Below is a small trained network, with its code and all its weights. Each question gives an input and a class and asks what happens when units are switched off, that is, made to give their printed mean instead of their output.

import numpy as np


def w(rows, s, z=0):
    codes = np.array(rows[::2]) - 128.0
    scale = np.full(codes.shape[1], s)
    scale[-1] = z or s
    return codes * scale


def norm(h):
    return h / np.sqrt((h * h).mean(-1, keepdims=True) + 1e-5)


def f(y):
    return np.maximum(y, 0)


def log_softmax(a):
    a = a - a.max(-1, keepdims=True)
    return a - np.log(np.exp(a).sum(-1, keepdims=True))


def net(x, mask):
    res = np.array(x, float).reshape(1, 4) / 4 @ E
    u = 0
    for l in range(4):
        y = f(norm(res) @ A[l][:, :-1].T + A[l][:, -1])
        res = res + np.where(mask[u : u + 9], y, B[l][:, -1]) @ B[l][:, :-1]
        u += 9
    return log_softmax(norm(res)[-1] @ U[:, :-1].T + U[:, -1])


A, B = {}, {}
E = w([
[237,119,176,49],'x0',
[166,42,183,116],'x1',
[252,165,31,206],'x2',
[107,221,222,107],'x3',
],0.0021)
A[0] = w([
[157,131,235,122,109],'L0N0',
[83,43,105,92,113],'L0N1',
[254,38,219,158,2],'L0N2',
[136,84,81,28,175],'L0N3',
[49,15,82,20,145],'L0N4',
[192,100,155,176,44],'L0N5',
[149,83,191,109,147],'L0N6',
[230,125,170,173,88],'L0N7',
[80,118,194,173,207],'L0N8',
],0.0058,0.0025)
B[0] = w([
[75,171,150,50,206],'L0N0',
[126,121,189,166,196],'L0N1',
[190,77,133,99,220],'L0N2',
[170,167,167,133,207],'L0N3',
[82,136,214,253,253],'L0N4',
[179,76,103,135,160],'L0N5',
[90,145,98,114,209],'L0N6',
[61,77,128,145,196],'L0N7',
[65,83,105,60,225],'L0N8',
],0.0053,0.0036)
A[1] = w([
[227,7,137,70,6],'L1N0',
[152,192,204,12,116],'L1N1',
[252,214,231,193,144],'L1N2',
[11,156,197,93,143],'L1N3',
[71,32,44,111,139],'L1N4',
[252,29,196,15,131],'L1N5',
[184,8,148,198,76],'L1N6',
[207,74,29,82,57],'L1N7',
[106,62,194,172,230],'L1N8',
],0.0045,0.002)
B[1] = w([
[185,74,17,173,182],'L1N0',
[147,157,155,7,193],'L1N1',
[194,127,132,141,178],'L1N2',
[132,101,130,42,255],'L1N3',
[164,193,107,89,171],'L1N4',
[184,34,3,159,220],'L1N5',
[136,182,77,78,192],'L1N6',
[90,97,137,130,167],'L1N7',
[233,24,74,101,233],'L1N8',
],0.0048,0.0043)
A[2] = w([
[228,253,123,102,64],'L2N0',
[58,207,171,134,1],'L2N1',
[24,43,203,207,19],'L2N2',
[186,111,167,90,72],'L2N3',
[156,82,33,86,120],'L2N4',
[76,88,92,63,170],'L2N5',
[92,90,161,143,30],'L2N6',
[76,135,189,61,74],'L2N7',
[170,159,215,102,130],'L2N8',
],0.0051,0.0024)
B[2] = w([
[150,137,72,109,162],'L2N0',
[12,147,193,102,139],'L2N1',
[47,27,215,148,196],'L2N2',
[143,190,64,125,168],'L2N3',
[12,166,103,138,250],'L2N4',
[140,176,252,194,251],'L2N5',
[49,149,161,236,147],'L2N6',
[221,103,107,171,215],'L2N7',
[171,155,144,51,180],'L2N8',
],0.0041,0.0031)
A[3] = w([
[61,83,49,232,26],'L3N0',
[107,108,63,90,154],'L3N1',
[167,115,71,97,95],'L3N2',
[55,162,183,116,250],'L3N3',
[206,244,51,254,49],'L3N4',
[179,92,134,114,125],'L3N5',
[102,191,141,168,108],'L3N6',
[115,225,199,77,137],'L3N7',
[99,117,61,62,33],'L3N8',
],0.0063,0.0021)
B[3] = w([
[223,176,244,52,208],'L3N0',
[106,183,130,231,201],'L3N1',
[41,170,74,163,200],'L3N2',
[93,49,64,211,254],'L3N3',
[116,124,244,138,216],'L3N4',
[150,140,79,113,190],'L3N5',
[74,153,3,174,151],'L3N6',
[93,189,24,134,229],'L3N7',
[161,152,237,217,166],'L3N8',
],0.0043,0.0035)
U = w([
[168,239,179,214,147],'0',
[231,74,36,161,196],'1',
[222,104,175,165,11],'2',
[98,48,192,162,213],'3',
[191,236,80,71,67],'4',
[83,153,133,7,156],'5',
[50,173,52,167,75],'6',
[204,68,152,47,3],'7',
],0.014,0.0036)

Each question gives the input, the list of numbers given to net, and the class t.
The units are the neurons (one row each of A and B). Each row of codes is followed by its name. A weight is (code - 128) times the scale printed after its matrix; where a second scale follows, it is the last column's (A, B and U).
mask holds one flag per neuron, layer by layer. A switched-off neuron (its flag False) gives its mean, the last column of its row in B, instead of its output. The means were averaged over made-up inputs and are rounded, as every weight is.
A unit's drop is (log p(t) with every unit on - log p(t) with that unit switched off) / (log p(t) with every unit on - log p(t) with every unit switched off).
The circuit of an input: a set's keep is (log p(t) with only the set's units on - log p(t) with every unit switched off) / (log p(t) with every unit on - log p(t) with every unit switched off). Starting from the 12 units with the biggest drops (on a tie, the unit counted first), units are removed one at a time, each time the one whose removal leaves the highest keep (on an exact tie, the one counted first), for as long as the keep stays at least 0.8.
circuit, biggest first: the units of the circuit, biggest drop first
most important unit: the unit with the biggest drop
k most important neurons: the k neurons with the biggest drops, biggest first
top k neurons in layer l: the k neurons of layer l with the biggest drops, biggest first
drop of u: that unit's drop, to one decimal
input [3,-6,6,4], class 0: most important neuron => L3N4
input [-7,6,-3,8], class 5: circuit, biggest first => L0N4, L1N3
input [-6,-4,8,-4], class 0: top 2 neurons in layer 3 => L3N4, L3N0
input [-5,7,2,-8], class 2: circuit, biggest first => L1N3, L3N0, L1N5, L3N3
input [-7,4,0,-6], class 3: 3 most important neurons => L0N4, L2N2, L1N5
input [5,8,-5,8], class 5: top 2 neurons in layer 0 => L0N0, L0N6
input [3,-3,6,-8], class 0: 2 most important neurons => L1N8, L0N2
input [1,8,-6,5], class 5: 2 most important neurons => L0N0, L1N1
input [-8,-5,5,-7], class 0: 2 most important neurons => L3N0, L3N4
input [-8,-5,-5,1], class 3: top 2 neurons in layer 1 => L1N6, L1N1
input [-8,-5,-1,-7], class 3: top 3 neurons in layer 1 => L1N5, L1N6, L1N0
input [5,-2,0,4], class 4: top 2 neurons in layer 2 => L2N2, L2N7
input [-8,7,8,-7], class 0: top 2 neurons in layer 0 => L0N2, L0N4
input [3,-8,-6,-4], class 3: circuit, biggest first => L0N4
input [-1,3,-2,-8], class 2: top 2 neurons in layer 1 => L1N8, L1N2
input [-4,-8,3,-6], class 0: top 2 neurons in layer 3 => L3N0, L3N4
input [-4,4,-6,8], class 5: top 2 neurons in layer 1 => L1N3, L1N1
input [5,7,-3,-3], class 1: 2 most important neurons => L0N2, L1N5
input [-5,5,2,-6], class 2: 2 most important neurons => L3N0, L1N5
input [-5,-3,3,-6], class 0: drop of L3N0 => 0.1
input [1,5,-6,5], class 5: most important unit => L0N0
input [0,2,-1,-6], class 2: drop of L1N2 => 0.1
input [7,8,-6,-8], class 1: drop of L0N1 => -0.1
